Here is a tiny trained network, its code and every weight. The questions are about switching its units off for an input and a target symbol, where a switched-off unit gives its printed mean instead of its output.

import numpy as np


def w(rows, s, z=0):
    codes = np.array(rows[::2]) - 128.0
    scale = np.full(codes.shape[1], s)
    scale[-1] = z or s
    return codes * scale


def norm(h):
    return h / np.sqrt((h * h).mean(-1, keepdims=True) + 1e-5)


def f(y):
    return y / 2 * (1 + np.tanh(0.7978845608 * (y + 0.044715 * y**3)))


def softmax(a):
    e = np.exp(a - a.max(-1, keepdims=True))
    return e / e.sum(-1, keepdims=True)


def log_softmax(a):
    a = a - a.max(-1, keepdims=True)
    return a - np.log(np.exp(a).sum(-1, keepdims=True))


def net(x, mask):
    ids = ['αδεηθλξσφψ'.index(c) for c in x.split()]
    T = len(ids)
    res = E[ids] + P[:T]
    r = norm(res)
    for j in range(2):
        rows = slice(2 * j, 2 * j + 2)
        q, k, v = (r @ M[0][rows].T for M in (Q, K, V))
        z = softmax(np.where(np.tri(T) > 0, q @ k.T / 2**0.5, -1e9)) @ v
        o = O[0][rows]
        res = res + np.where(mask[j], z, o[:, -1]) @ o[:, :-1]
    y = f(norm(res) @ A[0][:, :-1].T + A[0][:, -1])
    res = res + np.where(mask[2:6], y, B[0][:, -1]) @ B[0][:, :-1]
    return log_softmax(norm(res)[-1] @ U[:, :-1].T + U[:, -1])


Q, K, V, O, A, B = {}, {}, {}, {}, {}, {}
E = w([
[163,190,42,126,128],'α',
[120,133,149,145,154],'δ',
[91,116,130,156,166],'ε',
[188,7,250,119,162],'η',
[116,118,138,152,176],'θ',
[80,96,81,172,144],'λ',
[95,118,153,140,146],'ξ',
[117,187,142,85,95],'σ',
[180,141,119,127,141],'φ',
[99,119,131,99,75],'ψ',
],0.023)
P = w([
[151,162,89,253,27],'0',
[87,238,239,73,193],'1',
[76,210,195,90,198],'2',
[87,199,185,88,199],'3',
[75,208,168,105,197],'4',
[83,184,163,98,205],'5',
[69,189,161,97,209],'6',
[73,172,132,110,200],'7',
[80,163,120,99,216],'8',
[50,166,121,97,227],'9',
],0.0044)
Q[0] = w([
[149,64,156,139,71],'H0',
[141,78,167,27,32],'H0',
[204,89,129,28,127],'H1',
[112,80,167,250,187],'H1',
],0.015)
K[0] = w([
[102,64,89,80,181],'H0',
[91,127,106,3,192],'H0',
[109,121,152,53,225],'H1',
[156,127,175,210,99],'H1',
],0.017)
V[0] = w([
[157,180,155,232,30],'H0',
[201,161,98,120,155],'H0',
[100,64,5,114,42],'H1',
[79,112,62,144,150],'H1',
],0.012)
O[0] = w([
[130,140,101,176,25,247],'H0',
[60,232,114,101,121,100],'H0',
[135,88,131,3,179,65],'H1',
[168,165,33,86,222,153],'H1',
],0.013,0.011)
A[0] = w([
[150,15,83,121,134,218],'N0',
[2,80,101,171,89,253],'N1',
[156,116,95,168,148,26],'N2',
[126,108,195,238,93,126],'N3',
],0.0082,0.005)
B[0] = w([
[151,169,248,141,89,192],'N0',
[157,144,145,73,160,253],'N1',
[91,111,110,131,171,131],'N2',
[102,83,69,93,162,247],'N3',
],0.017,0.0076)
U = w([
[102,150,51,161,202,14],'α',
[52,201,174,115,69,184],'δ',
[219,175,152,173,168,44],'ε',
[76,61,100,68,63,186],'η',
[89,178,122,83,154,187],'θ',
[184,8,148,164,74,52],'λ',
[176,108,190,76,38,254],'ξ',
[60,70,129,132,160,230],'σ',
[107,147,108,220,28,57],'φ',
[200,104,103,52,160,249],'ψ',
],0.013,0.0019)

Each question gives the input, a string of symbols that net reads in full, and the target symbol t.
The units are the heads (2 rows each of Q, K, V and O) and the neurons (one row each of A and B). Each row of codes is followed by its name. A weight is (code - 128) times the scale printed after its matrix; where a second scale follows, it is the last column's (O, A, B and U).
mask holds one flag per unit, heads first, then neurons. A switched-off unit (its flag False) gives its mean, the last column of its rows in O or B, instead of its output. The means were averaged over made-up inputs and are rounded, as every weight is.
A unit's drop is (log p(t) with every unit on - log p(t) with that unit switched off) / (log p(t) with every unit on - log p(t) with every unit switched off).
The circuit of an input: a set's keep is (log p(t) with only the set's units on - log p(t) with every unit switched off) / (log p(t) with every unit on - log p(t) with every unit switched off). Starting from all 6 units, units are removed one at a time, each time the one whose removal leaves the highest keep (on an exact tie, the one counted first), for as long as the keep stays at least 0.8.
units of the circuit, in order: the units of the circuit, biggest drop first
heads that matter: for each layer, one digit per head in row order, 1 if its drop is at least 0.15 and else 0, layers parted by /
drop of u: that unit's drop, to one decimal
input ψ ε ε, target ξ: units of the circuit, in order : H1; N0; H0
input φ δ η δ φ α η ε θ θ, target δ: units of the circuit, in order : H0
input η α θ λ δ η ψ ε, target σ: heads that matter : 11
input δ δ θ, target φ: heads that matter : 11
input ψ ε λ, target ξ: units of the circuit, in order : H1; N0
input λ λ θ ε ε λ δ σ λ ψ, target ξ: heads that matter : 00
input σ δ δ λ ψ η δ θ ε ε, target η: units of the circuit, in order : H1; N3
input σ σ σ δ ψ ξ ξ, target η: units of the circuit, in order : H1; N3
input η λ ε δ, target σ: units of the circuit, in order : H0; N3; H1
input θ λ θ ε ξ δ σ ε, target α: heads that matter : 01
input σ δ η δ φ σ δ δ, target η: heads that matter : 01
input λ ξ η ξ α ξ θ α δ, target ψ: heads that matter : 01
input η λ δ δ λ, target σ: units of the circuit, in order : H0; H1; N3
input ε ε δ φ δ ξ δ δ ε, target ε: units of the circuit, in order : H1; N0; N3
input θ λ ξ θ, target α: units of the circuit, in order : N0
input α θ ψ α ε, target θ: drop of H0 : 0.5
input λ ξ θ ψ ε δ δ λ ξ, target ψ: drop of N0 : 0.0
input ψ φ δ θ ψ δ, target ξ: drop of H1 : 1.0
